Where the symbols take the units:
Duk $ Ful
Duk ! Vev
Duk % Dun
Duk § Viv
Duk @ Fut
Duk ^ Rar
Kef $ Tuz
Kef ! Ful
Kef % Kop
Kef § Duk
Kef @ Dit
Kef ^ Luz
Gib $ Rif
Gib ! Dib
Gib % Kuz
Gib § Lut
Gib @ Vab
Gib ^ Kor
Vef $ Gef
Vef ! Kan
Vef % Nez
Vef § Kod
Vef @ Mes
Vef ^ Ruz
Kod $ Kan
Kod ! Sil
Kod % Zad
Kod § Vub
Kod @ Piv
Kod ^ Tev
Nat $ Mol
Nat ! Ner
Nat % Zuk
Nat § Nam
Nat @ Nor
Nat ^ Lut
Rif $ Led
Rif ! Kor
Rif % Vab
Rif § Dib
Rif @ Zon
Rif ^ Far
Zuk $ Nor
Zuk ! Sek
Zuk % Tik
Zuk § Bag
Zuk @ Paf
Zuk ^ Nat
Rof $ Fos
Rof ! Peb
Rof % Ful
Rof § Big
Rof @ Luz
Rof ^ Det
Buz $ Nam
Buz ! Paf
Buz % Tam
Buz § Tik
Buz @ Bag
Buz ^ Fom
Peb $ Det
Peb ! Guv
Peb % Rar
Peb § Tuz
Peb @ Rof
Peb ^ Zad
Zon $ Sel
Zon ! Rif
Zon % Zep
Zon § Gib
Zon @ Laz
Zon ^ Led
Fos $ Vub
Fos ! Det
Fos % Luz
Fos § Peb
Fos @ Rek
Fos ^ Nez
Tev $ Rig
Tev ! Muv
Tev % Kod
Tev § Mes
Tev @ Kan
Tev ^ Nug
Nit $ Dav
Nit ! Suv
Nit % Kor
Nit § Sel
Nit @ Far
Nit ^ Rog
Piv $ Vef
Piv ! Kod
Piv % Det
Piv § Kiv
Piv @ Nez
Piv ^ Kan
Ruz $ Lef
Ruz ! Rig
Ruz % Vef
Ruz § Tev
Ruz @ Gef
Ruz ^ Fus
Pon $ Dut
Pon ! Bel
Pon % Zuz
Pon § Vek
Pon @ Fuv
Pon ^ Dad
Rog $ Mal
Rog ! Dak
Rog % Nit
Rog § Pob
Rog @ Dav
Rog ^ Boz
Vub $ Sil
Vub ! Nez
Vub % Rek
Vub § Det
Vub @ Kiv
Vub ^ Mes
Nez $ Mes
Nez ! Piv
Nez % Fos
Nez § Zad
Nez @ Vub
Nez ^ Vef
Nam $ Ner
Nam ! Fom
Nam % Bag
Nam § Paf
Nam @ Sek
Nam ^ Sal
Laz $ Raz
Laz ! Zon
Laz % Lut
Laz § Vab
Laz @ Dib
Laz ^ Sel
Boz $ Lol
Boz ! Tob
Boz % Rog
Boz § Zof
Boz @ Mal
Boz ^ Muf
Vev $ Rar
Vev ! Dit
Vev % Zin
Vev § Kop
Vev @ Duk
Vev ^ Big
Det $ Nez
Det ! Zad
Det % Rof
Det § Guv
Det @ Fos
Det ^ Piv
Piz $ Duf
Piz ! Lat
Piz % Vek
Piz § Fuv
Piz @ Bel
Piz ^ Sig
Luz $ Rek
Luz ! Rof
Luz % Kef
Luz § Rar
Luz @ Tuz
Luz ^ Fos
Tik $ Paf
Tik ! Lim
Tik % Soz
Tik § Bil
Tik @ Faz
Tik ^ Zuk
Daf $ Fep
Daf ! Teg
Daf % Mav
Daf § Pas
Daf @ Saz
Daf ^ Tez
Mif $ Zab
Mif ! Gor
Mif % Puz
Mif § Fep
Mif @ Div
Mif ^ Bil
Fus $ Gal
Fus ! Mav
Fus % Ruz
Fus § Nug
Fus @ Lef
Fus ^ Saz
Soz $ Faz
Soz ! Zab
Soz % Tez
Soz § Mif
Soz @ Gam
Soz ^ Tik
Fep $ Gor
Fep ! Tez
Fep % Saz
Fep § Teg
Fep @ Riz
Fep ^ Gam
Rig $ Fus
Rig ! Nug
Rig % Kan
Rig § Muv
Rig @ Ruz
Rig ^ Mav
Led $ Pob
Led ! Far
Led % Zon
Led § Kor
Led @ Sel
Led ^ Los
Diz $ Pok
Diz ! Mal
Diz % Los
Diz § Rog
Diz @ Zof
Diz ^ Dif
Guk $ Dag
Guk ! Lef
Guk % Muv
Guk § Ruz
Guk @ Nug
Guk ^ Pas
Dad $ Zin
Dad ! Duf
Dad % Pon
Dad § Piz
Dad @ Dut
Dad ^ Viv
Kuz $ Vab
Kuz ! Mol
Kuz % Fom
Kuz § Nat
Kuz @ Sal
Kuz ^ Gib
Paf $ Fom
Paf ! Zuk
Paf % Faz
Paf § Lim
Paf @ Buz
Paf ^ Nor
Lef $ Pas
Lef ! Fus
Lef % Gef
Lef § Rig
Lef @ Guk
Lef ^ Gal
Rek $ Kiv
Rek ! Fos
Rek % Tuz
Rek § Rof
Rek @ Guv
Rek ^ Vub
Puz $ Div
Puz ! Riz
Puz % Pas
Puz § Saz
Puz @ Teg
Puz ^ Mif
Bel $ Dad
Bel ! Piz
Bel % Gav
Bel § Sav
Bel @ Pon
Bel ^ Duf
Saz $ Riz
Saz ! Daf
Saz % Fus
Saz § Dag
Saz @ Gal
Saz ^ Fep
Pob $ Dak
Pob ! Los
Pob % Sel
Pob § Far
Pob @ Suv
Pob ^ Zof
Vek $ Bel
Vek ! Sav
Vek % Muf
Vek § Seg
Vek @ Gav
Vek ^ Piz
Teg $ Tez
Teg ! Puz
Teg % Dag
Teg § Gal
Teg @ Daf
Teg ^ Div
Gam $ Tam
Gam ! Soz
Gam % Fep
Gam § Div
Gam @ Gor
Gam ^ Faz
Bag $ Sek
Bag ! Buz
Bag % Bil
Bag § Faz
Bag @ Lim
Bag ^ Nam
Dif $ Seg
Dif ! Lol
Dif % Diz
Dif § Boz
Dif @ Pok
Dif ^ Zuz
Zab $ Tik
Zab ! Bil
Zab % Div
Zab § Gor
Zab @ Soz
Zab ^ Lim
Dib $ Kor
Dib ! Laz
Dib % Mol
Dib § Zep
Dib @ Gib
Dib ^ Raz
Lim $ Zuk
Lim ! Bag
Lim % Zab
Lim § Tam
Lim @ Tik
Lim ^ Sek
Sil $ Tev
Sil ! Mes
Sil % Kiv
Sil § Nez
Sil @ Kod
Sil ^ Muv
Vab $ Zon
Vab ! Gib
Vab % Sal
Vab § Mol
Vab @ Zep
Vab ^ Rif
Lut $ Dib
Lut ! Zep
Lut % Nat
Lut § Sal
Lut @ Mol
Lut ^ Laz
Gef $ Guk
Gef ! Ruz
Gef % Mes
Gef § Kan
Gef @ Muv
Gef ^ Lef
Mol $ Gib
Mol ! Lut
Mol % Nor
Mol § Ner
Mol @ Kuz
Mol ^ Dib
Sav $ Piz
Sav ! Fuv
Sav % Lur
Sav § Zuz
Sav @ Vek
Sav ^ Lat
Sek $ Nat
Sek ! Nam
Sek % Lim
Sek § Buz
Sek @ Zuk
Sek ^ Ner
Pok $ Lur
Pok ! Dif
Pok % Zof
Pok § Mal
Pok @ Tob
Pok ^ Seg
Zin $ Duk
Zin ! Viv
Zin % Dut
Zin § Duf
Zin @ Dun
Zin ^ Vev
Faz $ Buz
Faz ! Tik
Faz % Gam
Faz § Zab
Faz @ Tam
Faz ^ Paf
Div $ Soz
Div ! Mif
Div % Teg
Div § Riz
Div @ Tez
Div ^ Zab
Gor $ Bil
Gor ! Gam
Gor % Riz
Gor § Tez
Gor @ Mif
Gor ^ Tam
Bil $ Lim
Bil ! Tam
Bil % Mif
Bil § Gam
Bil @ Zab
Bil ^ Bag
Suv $ Rog
Suv ! Pob
Suv % Raz
Suv § Led
Suv @ Nit
Suv ^ Dak
Tam $ Bag
Tam ! Faz
Tam % Gor
Tam § Soz
Tam @ Bil
Tam ^ Buz
Sal $ Zep
Sal ! Kuz
Sal % Nam
Sal § Nor
Sal @ Ner
Sal ^ Vab
Kiv $ Kod
Kiv ! Vub
Kiv % Guv
Kiv § Fos
Kiv @ Zad
Kiv ^ Sil
Lat $ Sig
Lat ! Dut
Lat % Sav
Lat § Pon
Lat @ Piz
Lat ^ Dun
Kop $ Dit
Kop ! Fut
Kop % Duf
Kop § Dun
Kop @ Viv
Kop ^ Kef
Mav $ Saz
Mav ! Dag
Mav % Rig
Mav § Guk
Mav @ Fus
Mav ^ Daf
Dit $ Big
Dit ! Kef
Dit % Viv
Dit § Fut
Dit @ Vev
Dit ^ Tuz
Seg $ Sav
Seg ! Zuz
Seg % Pok
Seg § Lol
Seg @ Lur
Seg ^ Fuv
Riz $ Mif
Riz ! Fep
Riz % Gal
Riz § Daf
Riz @ Puz
Riz ^ Gor
Ful $ Luz
Ful ! Rar
Ful % Fut
Ful § Vev
Ful @ Kef
Ful ^ Rof
Mal $ Dif
Mal ! Boz
Mal % Dav
Mal § Dak
Mal @ Diz
Mal ^ Lol
Zof $ Tob
Zof ! Diz
Zof % Pob
Zof § Dav
Zof @ Dak
Zof ^ Pok
Muv $ Nug
Muv ! Gef
Muv % Sil
Muv § Vef
Muv @ Tev
Muv ^ Guk
Viv $ Vev
Viv ! Kop
Viv % Dad
Viv § Sig
Viv @ Zin
Viv ^ Dit
Lur $ Vek
Lur ! Seg
Lur % Tob
Lur § Dif
Lur @ Muf
Lur ^ Sav
Far $ Los
Far ! Nit
Far % Rif
Far § Raz
Far @ Led
Far ^ Dav
Kor $ Far
Kor ! Raz
Kor % Gib
Kor § Laz
Kor @ Rif
Kor ^ Nit
Los $ Zof
Los ! Dav
Los % Led
Los § Nit
Los @ Pob
Los ^ Diz
Zuz $ Fuv
Zuz ! Gav
Zuz % Dif
Zuz § Muf
Zuz @ Seg
Zuz ^ Pon
Dag $ Daf
Dag ! Pas
Dag % Nug
Dag § Lef
Dag @ Mav
Dag ^ Teg
Dav $ Diz
Dav ! Rog
Dav % Far
Dav § Suv
Dav @ Los
Dav ^ Mal
Muf $ Gav
Muf ! Lur
Muf % Boz
Muf § Pok
Muf @ Lol
Muf ^ Vek
Duf $ Viv
Duf ! Sig
Duf % Bel
Duf § Lat
Duf @ Dad
Duf ^ Kop
Fom $ Sal
Fom ! Nor
Fom % Buz
Fom § Zuk
Fom @ Nam
Fom ^ Kuz
Sig $ Kop
Sig ! Dun
Sig % Piz
Sig § Dut
Sig @ Duf
Sig ^ Fut
Raz $ Nit
Raz ! Sel
Raz % Dib
Raz § Zon
Raz @ Kor
Raz ^ Suv
Nor $ Kuz
Nor ! Nat
Nor % Paf
Nor § Sek
Nor @ Fom
Nor ^ Mol
Mes $ Muv
Mes ! Vef
Mes % Vub
Mes § Piv
Mes @ Sil
Mes ^ Gef
Lol $ Zuz
Lol ! Muf
Lol % Mal
Lol § Tob
Lol @ Dif
Lol ^ Gav
Fuv $ Lat
Fuv ! Pon
Fuv % Seg
Fuv § Gav
Fuv @ Sav
Fuv ^ Dut
Fut $ Kef
Fut ! Duk
Fut % Sig
Fut § Zin
Fut @ Kop
Fut ^ Ful
Zep $ Laz
Zep ! Vab
Zep % Ner
Zep § Kuz
Zep @ Lut
Zep ^ Zon
Zad $ Piv
Zad ! Kiv
Zad % Peb
Zad § Rek
Zad @ Det
Zad ^ Kod
Dut $ Dun
Dut ! Dad
Dut % Fuv
Dut § Bel
Dut @ Lat
Dut ^ Zin
Gal $ Puz
Gal ! Saz
Gal % Lef
Gal § Mav
Gal @ Pas
Gal ^ Riz
Big $ Peb
Big ! Tuz
Big % Vev
Big § Kef
Big @ Rar
Big ^ Guv
Pas $ Teg
Pas ! Gal
Pas % Guk
Pas § Fus
Pas @ Dag
Pas ^ Puz
Rar $ Rof
Rar ! Big
Rar % Duk
Rar § Dit
Rar @ Ful
Rar ^ Peb
Tez $ Gam
Tez ! Div
Tez % Daf
Tez § Puz
Tez @ Fep
Tez ^ Soz
Sel $ Suv
Sel ! Led
Sel % Laz
Sel § Rif
Sel @ Raz
Sel ^ Pob
Dun $ Fut
Dun ! Zin
Dun % Lat
Dun § Dad
Dun @ Sig
Dun ^ Duk
Tuz $ Guv
Tuz ! Luz
Tuz % Dit
Tuz § Ful
Tuz @ Big
Tuz ^ Rek
Kan $ Ruz
Kan ! Tev
Kan % Piv
Kan § Sil
Kan @ Vef
Kan ^ Rig
Guv $ Zad
Guv ! Rek
Guv % Big
Guv § Luz
Guv @ Peb
Guv ^ Kiv
Tob $ Muf
Tob ! Pok
Tob % Dak
Tob § Diz
Tob @ Boz
Tob ^ Lur
Gav $ Pon
Gav ! Vek
Gav % Lol
Gav § Lur
Gav @ Zuz
Gav ^ Bel
Dak $ Boz
Dak ! Zof
Dak % Suv
Dak § Los
Dak @ Rog
Dak ^ Tob
Nug $ Mav
Nug ! Guk
Nug % Tev
Nug § Gef
Nug @ Rig
Nug ^ Dag
Ner $ Lut
Ner ! Sal
Ner % Sek
Ner § Fom
Ner @ Nat
Ner ^ Zep

In the rows, 52 stands for zero.

The rows follow the links: the fewer symbols apart two units are, the more alike their rows tend to be.

Each row is also shifted at random along 6 hidden directions that mean nothing.

Some units, each with a row of numbers:
Los: [76,51,53,52,64,43,52,53,49,55,57,44,52,46,46,56,55,53,57,52,57,59,44,53,49,50,56,63,52,53,48,50,42,50,47,71,55,55,57,53,52,50,59,58,55,57,50,40,40,59,43,53,46,53,53,58,49,62,53,60,45,58,54,47,55,48,46,56,60]
Riz: [56,57,59,56,52,56,52,58,56,50,49,60,60,50,46,60,55,50,59,50,60,54,55,46,55,58,56,48,59,59,65,54,44,46,69,49,56,58,57,61,45,49,58,57,54,57,55,50,34,57,67,44,63,57,44,51,57,52,46,50,53,54,47,56,48,57,52,53,57]
Peb: [82,44,51,55,51,49,52,42,51,48,56,51,58,64,79,48,56,40,41,52,56,44,48,49,50,46,52,42,48,52,56,57,55,58,52,52,52,43,34,51,63,51,64,50,46,47,44,66,65,54,43,51,56,53,57,61,62,42,50,43,59,55,60,56,67,46,61,48,44]
Guv: [37,46,55,53,59,48,43,52,57,48,53,53,48,60,74,51,57,37,46,54,67,43,53,50,57,52,45,50,52,47,58,56,52,63,57,59,53,47,51,52,58,51,59,51,58,43,51,63,58,52,46,52,53,49,54,65,72,49,51,39,51,51,58,59,65,44,56,47,48]
Ful: [37,45,56,51,55,60,57,47,57,60,50,51,52,58,60,50,50,47,51,47,52,42,58,54,64,52,47,50,47,49,55,50,54,55,45,57,51,47,56,51,63,49,51,54,60,52,52,55,65,50,58,56,56,63,54,62,62,49,53,46,71,54,60,49,57,47,59,50,48]
Duk: [27,56,60,51,60,60,56,49,56,56,42,52,51,56,57,53,52,43,54,35,45,42,52,51,58,54,61,44,50,50,62,49,47,49,47,44,47,58,43,54,57,45,45,57,55,55,46,50,62,57,55,47,62,58,46,57,55,49,56,46,68,63,54,50,57,50,56,60,43]
Dut: [62,60,51,74,57,60,53,48,54,46,62,48,49,50,42,59,58,50,45,49,33,56,49,56,40,66,58,59,58,37,48,55,62,54,43,41,46,47,40,61,53,57,37,48,50,43,56,50,46,51,43,56,42,42,47,47,48,46,57,54,58,57,47,40,44,53,55,51,43]
Lat: [68,62,44,54,60,47,30,58,50,46,59,48,42,47,60,52,53,44,38,52,45,46,54,58,42,63,52,65,54,38,34,59,64,61,49,48,44,49,32,43,56,71,44,35,51,43,59,64,55,47,33,67,48,32,54,45,45,45,67,45,43,50,53,60,47,49,52,33,39]
Zab: [37,56,48,51,43,57,50,57,50,52,43,63,51,47,50,53,40,63,58,56,54,51,58,50,56,52,46,50,60,55,50,52,55,49,54,40,57,48,54,49,51,58,47,49,49,51,52,59,56,47,66,55,58,51,52,49,52,52,52,57,46,50,47,57,44,59,58,55,51]
Paf: [36,60,58,59,45,62,54,56,39,47,51,65,44,55,67,55,48,54,56,55,45,48,44,44,43,39,51,42,59,58,60,61,51,53,51,40,56,43,34,56,48,53,59,44,42,46,48,59,51,52,49,43,59,51,52,59,60,50,61,60,42,67,63,59,52,60,45,59,50]
Suv: [31,54,48,55,60,48,61,53,47,53,58,48,42,51,47,51,56,59,49,56,55,62,43,60,41,47,50,60,50,48,42,46,51,57,47,65,55,54,53,47,53,56,59,52,51,53,51,42,45,53,39,50,43,40,60,43,43,61,56,65,41,50,53,51,54,52,44,57,55]
Nit: [45,55,51,59,56,50,58,55,45,52,61,50,43,54,47,49,58,62,53,55,48,60,42,52,42,47,50,59,53,48,42,54,54,54,42,59,53,50,52,63,52,54,50,50,53,50,51,46,44,53,44,50,44,48,55,52,49,56,57,64,42,58,54,44,52,54,47,59,56]
Pas: [50,56,48,58,44,56,50,56,50,45,65,61,49,60,58,46,55,54,39,66,50,60,55,58,43,50,50,54,51,56,51,53,60,60,63,43,54,51,41,43,48,54,63,47,42,43,58,63,50,44,44,48,51,33,50,36,43,46,50,47,48,41,58,64,47,59,47,37,57]
Viv: [74,57,55,37,62,48,35,53,55,54,42,48,54,46,63,54,48,36,51,40,53,38,58,55,60,58,59,53,49,49,55,48,45,52,53,56,48,62,44,37,57,54,49,51,53,59,57,54,63,58,44,59,58,52,53,59,54,52,63,41,58,54,55,63,57,41,51,46,42]
Fos: [21,51,55,56,58,50,46,55,59,45,55,53,48,60,64,53,61,41,46,53,61,48,52,52,51,56,49,52,55,45,59,54,56,62,61,54,50,52,54,56,54,50,53,52,57,41,55,58,53,52,45,50,48,41,50,57,66,49,50,40,48,48,53,58,62,46,54,49,48]
Vev: [28,53,55,48,56,60,56,48,54,58,48,51,51,56,60,47,48,46,49,43,46,43,58,55,58,55,52,50,47,48,56,49,54,55,46,49,48,52,47,44,61,52,46,49,54,56,57,56,67,52,51,56,58,56,56,55,56,47,61,44,69,54,54,53,53,47,55,48,44]
Guk: [80,48,45,60,37,58,57,49,51,48,63,59,57,63,52,45,50,64,44,68,44,63,57,55,50,44,51,56,52,58,47,50,59,54,49,45,56,47,47,49,57,46,57,55,41,43,49,60,61,44,52,52,47,45,45,44,40,44,43,51,61,47,55,50,49,56,61,45,58]
Duf: [59,55,50,61,60,59,47,49,55,52,59,48,48,47,52,51,49,46,47,53,42,52,63,59,51,68,44,65,54,36,52,51,57,63,45,52,49,46,55,42,54,61,37,39,53,54,73,61,53,49,40,70,42,44,60,58,64,49,67,46,58,50,46,49,41,43,47,36,45]
Nam: [72,58,56,48,43,51,55,52,42,48,56,58,60,47,56,61,50,51,48,60,46,50,45,55,39,44,57,46,51,60,50,54,55,50,56,55,58,50,36,41,52,59,70,52,36,56,53,48,46,52,41,49,48,46,57,44,40,59,54,66,45,49,65,65,57,52,41,50,51]
Faz: [50,58,49,50,41,56,45,55,44,49,45,64,46,51,58,54,41,61,55,60,51,48,53,50,49,45,46,48,58,57,48,54,56,51,51,39,58,46,45,47,51,58,52,48,44,47,48,61,61,46,58,53,55,47,53,48,48,52,56,61,42,53,55,61,48,59,54,56,50]
Dib: [62,48,48,38,45,42,56,49,48,53,45,46,59,49,59,47,48,56,57,51,56,51,46,46,52,44,53,42,47,61,51,57,54,49,50,51,52,52,52,51,49,58,52,47,49,61,46,54,63,56,54,53,54,66,65,55,52,56,52,60,41,53,48,51,58,53,52,63,53]
Teg: [41,49,55,52,57,55,59,48,55,55,48,58,53,53,59,53,53,44,52,55,75,55,57,57,57,55,46,48,52,58,70,42,40,58,73,61,63,58,64,37,48,49,75,56,53,63,60,54,39,54,58,44,63,48,62,48,63,59,48,49,52,41,50,66,51,52,41,45,59]
Kan: [55,56,53,47,51,49,56,55,56,50,48,57,63,56,43,51,56,61,51,50,53,54,53,52,54,50,63,48,54,59,51,43,48,45,57,53,54,66,53,55,63,39,53,68,49,54,44,45,56,55,60,43,54,48,40,43,38,49,41,47,64,49,44,54,60,49,67,58,53]
Det: [21,49,54,61,56,54,61,46,60,45,56,52,52,63,58,52,61,44,44,54,58,54,52,57,47,58,48,47,54,45,62,45,57,64,61,55,55,53,58,52,55,45,56,56,51,48,59,53,50,52,45,47,43,40,56,50,64,52,47,45,55,43,49,54,62,45,52,52,49]
Puz: [45,59,51,55,47,56,59,52,52,48,55,60,59,52,50,53,55,51,43,56,56,57,52,57,43,56,55,47,53,59,57,48,54,53,71,46,56,58,44,42,49,55,67,50,42,58,57,54,42,52,53,43,59,39,56,31,42,51,48,52,50,40,48,64,48,57,47,43,52]
Soz: [64,58,51,46,48,51,43,57,45,51,38,64,55,48,73,48,40,54,59,46,61,43,53,38,58,45,52,41,61,63,59,60,43,47,57,37,56,49,37,53,51,57,56,42,46,56,43,71,61,57,65,50,75,60,54,61,63,43,59,49,44,66,46,64,50,59,61,58,46]
Muf: [59,42,46,51,56,56,69,34,56,64,49,40,48,55,49,44,51,51,51,45,55,58,50,62,59,52,50,50,36,52,53,42,52,53,45,56,53,55,58,43,49,53,54,53,59,62,47,47,60,55,56,50,58,62,67,43,47,58,52,59,63,47,51,42,49,58,46,57,56]
Led: [61,53,52,56,53,50,49,59,46,53,60,51,43,55,46,49,56,65,60,56,48,56,46,45,49,45,46,59,56,50,43,63,56,52,40,59,49,46,61,72,51,56,42,47,59,48,53,49,48,51,51,54,44,60,49,62,60,54,59,60,39,63,54,40,52,54,52,59,58]
Gav: [22,45,43,57,61,59,59,44,57,64,55,44,33,55,48,42,51,54,46,54,59,54,56,67,58,59,34,63,42,38,40,46,63,65,44,60,51,45,66,43,54,66,49,44,67,52,59,54,55,43,55,61,51,49,68,43,55,58,59,56,56,39,53,48,42,56,46,43,53]
Fut: [73,55,55,33,58,47,38,52,56,55,42,47,57,47,55,56,49,41,48,42,53,37,58,60,58,56,60,52,44,51,49,44,50,50,52,58,48,64,46,33,61,54,52,58,53,58,54,47,65,54,46,58,54,48,51,48,41,54,56,45,65,46,58,63,61,42,53,47,42]
Kiv: [51,55,56,60,51,53,54,53,60,43,60,53,59,59,46,53,63,50,47,56,49,55,55,54,47,61,53,53,57,47,58,52,60,58,60,53,50,56,62,60,56,47,45,56,52,50,65,51,48,52,48,52,38,45,47,52,59,48,47,42,57,44,46,49,57,43,56,48,51]
Tez: [29,55,51,50,54,54,49,59,55,54,49,61,55,47,53,50,46,53,57,55,66,51,65,51,59,61,42,55,59,56,59,51,48,54,69,53,57,54,65,46,49,59,57,45,55,62,67,62,43,50,65,58,62,53,57,53,64,53,55,47,49,46,43,63,41,53,50,41,55]
Piv: [63,58,58,52,52,49,54,53,57,45,54,54,65,59,48,51,63,53,49,48,49,53,52,48,48,56,60,46,56,54,61,49,52,51,61,51,51,64,54,60,59,41,48,59,49,56,57,48,50,58,52,44,49,48,44,49,53,46,47,42,61,52,42,52,61,44,61,54,49]
Lim: [38,56,54,50,45,58,57,47,45,50,41,62,44,52,58,60,45,57,55,57,59,50,46,57,48,41,49,43,54,57,54,44,50,52,53,47,64,49,46,41,51,51,65,58,44,49,42,50,55,49,56,42,54,43,58,42,45,61,50,67,45,49,61,63,56,59,48,65,50]
Rig: [82,44,46,56,41,56,63,44,53,53,55,58,61,60,50,45,48,64,47,64,54,62,58,57,56,43,49,53,50,59,50,41,50,53,49,55,60,51,57,44,62,40,62,62,44,50,46,56,62,48,58,51,49,49,50,47,42,49,40,52,68,44,52,50,53,51,64,50,59]
Rar: [24,44,58,50,58,56,46,55,62,61,49,51,47,56,48,59,54,48,55,51,58,41,60,57,68,56,47,57,50,45,49,51,56,53,48,63,50,50,68,57,59,49,47,65,68,44,51,45,58,46,63,57,49,59,43,62,57,56,46,47,66,49,63,50,59,48,59,52,52]
Sil: [61,60,48,52,46,53,57,54,50,46,60,59,63,61,62,33,52,59,42,52,42,54,59,47,47,52,51,50,55,55,54,55,55,58,56,44,48,56,44,51,65,51,46,37,40,60,67,71,65,52,46,56,53,48,55,51,58,35,62,36,62,53,39,55,51,44,63,38,46]

Start here and follow the symbols in turn, left to right. Where do you end up?
Answer with the unit's name.
[42,49,48,38,43,43,57,52,52,52,49,46,63,43,47,52,47,57,57,55,51,55,51,53,51,52,54,49,49,59,47,54,59,49,54,53,52,53,59,49,47,62,49,50,50,61,53,48,57,52,54,59,46,62,63,49,45,60,49,61,43,44,46,51,53,53,50,57,54]
@ § % @ => Nam
[53,57,50,57,42,59,57,53,48,51,46,62,59,49,53,52,44,62,57,52,49,53,56,45,53,53,52,45,62,59,56,56,52,46,55,35,56,48,47,57,51,56,48,46,45,56,50,62,54,51,67,51,63,58,53,51,55,45,53,56,52,57,41,53,42,60,61,56,49]
! ! => Zab
[38,57,57,49,59,47,48,56,57,44,49,56,54,60,66,49,60,42,48,46,63,47,51,47,51,55,54,45,56,53,64,51,46,58,66,54,50,62,51,53,56,45,56,52,52,54,57,58,53,59,46,45,56,43,51,56,66,47,54,36,50,52,46,61,64,43,55,51,47]
^ § § § § => Peb
[80,52,57,55,51,52,47,54,53,49,53,59,55,58,60,58,58,45,52,55,64,54,50,49,54,47,59,45,52,62,65,53,43,50,68,53,57,58,47,53,46,43,71,61,50,48,45,53,41,56,56,37,62,47,43,50,53,52,42,48,49,53,60,62,58,57,49,53,60]
% ^ § => Mav
[58,53,50,55,63,45,57,53,46,54,58,44,52,48,58,47,53,49,54,49,51,61,47,49,47,51,57,59,51,53,54,55,39,53,46,58,51,53,43,51,49,51,56,44,49,60,52,55,47,62,37,55,55,53,57,61,55,52,62,54,45,65,49,48,50,51,45,52,56]
! $ @ % => Dav
[57,56,58,59,43,62,57,52,42,49,52,64,47,54,58,57,47,58,57,58,46,51,46,48,45,40,50,44,58,58,58,56,53,50,49,42,59,43,43,55,49,51,58,50,42,48,48,54,51,50,53,45,53,52,51,55,55,54,55,65,46,62,63,56,53,59,47,61,52]
! @ ^ $ => Sal
[53,49,56,61,47,58,50,56,56,49,58,60,49,61,47,58,58,55,54,62,55,59,53,52,55,49,55,53,55,57,57,52,52,51,59,47,56,52,57,60,45,40,59,66,54,38,45,50,44,49,58,42,52,45,36,50,48,52,39,51,52,50,59,53,52,59,54,54,63]
! § ! § => Nug
[76,50,53,65,64,57,56,40,56,54,52,46,51,48,56,59,53,41,51,47,53,51,54,57,52,63,50,56,55,40,61,45,47,58,48,57,54,49,55,46,54,51,51,53,54,57,59,51,47,57,45,59,48,51,59,59,64,55,58,51,62,55,47,46,50,45,49,52,46]
! $ ! @ => Viv
[49,49,50,53,49,62,65,41,51,56,54,50,56,61,64,42,48,50,42,48,40,45,57,56,54,50,48,46,44,49,52,51,60,58,42,48,49,46,41,43,66,55,50,44,47,55,56,63,73,48,49,57,56,57,61,53,55,43,60,48,74,52,56,50,53,48,58,44,43]
$ % @ => Vev
[54,55,49,50,47,53,64,48,57,49,55,56,65,57,42,43,54,62,44,55,49,58,59,59,49,55,52,52,52,54,52,39,55,54,57,56,55,63,61,44,65,45,52,56,45,62,62,50,58,51,54,51,45,43,53,38,43,49,49,47,69,38,40,54,55,43,60,47,51]
^ § § => Sil
[28,56,57,41,52,43,53,59,48,52,48,51,62,41,57,62,50,44,56,50,56,49,47,48,47,51,61,45,54,61,57,56,47,47,63,55,54,56,45,48,45,59,64,51,47,61,50,48,45,58,49,51,57,58,58,55,50,59,53,58,39,55,55,63,57,52,44,55,51]
% ! $ => Sal
[32,56,51,61,41,65,66,45,45,49,46,65,46,56,55,53,44,63,54,58,48,55,47,54,45,42,47,41,57,55,56,47,55,54,49,36,61,43,45,48,51,52,56,52,41,48,46,55,57,47,58,43,54,45,59,45,50,54,52,67,50,53,54,54,48,63,51,65,50]
% @ @ ^ @ => Bil
[43,55,48,59,62,54,39,57,54,56,57,47,34,53,51,52,57,52,46,49,50,48,50,56,52,59,49,62,50,39,36,61,65,57,44,51,43,47,46,61,53,66,42,45,65,40,48,54,51,46,52,57,54,46,49,47,49,49,59,52,46,55,57,48,47,59,54,46,48]
$ $ $ => Viv
[60,46,53,59,48,55,49,51,56,51,61,51,55,60,55,56,57,50,45,56,45,47,55,54,54,54,51,54,51,46,45,59,66,55,46,53,48,43,49,62,61,53,48,56,55,39,49,55,60,46,52,57,45,54,45,57,53,45,46,47,63,50,61,48,59,48,63,47,48]
§ @ § § => Kop
[54,54,54,44,44,44,53,58,48,51,55,48,69,41,48,57,49,53,57,53,43,53,52,45,49,54,60,49,55,60,51,64,56,44,55,49,49,50,50,58,46,60,49,46,47,60,57,52,50,55,52,60,49,65,55,59,50,54,51,58,43,55,49,51,50,52,51,53,54]
$ ! ! => Laz
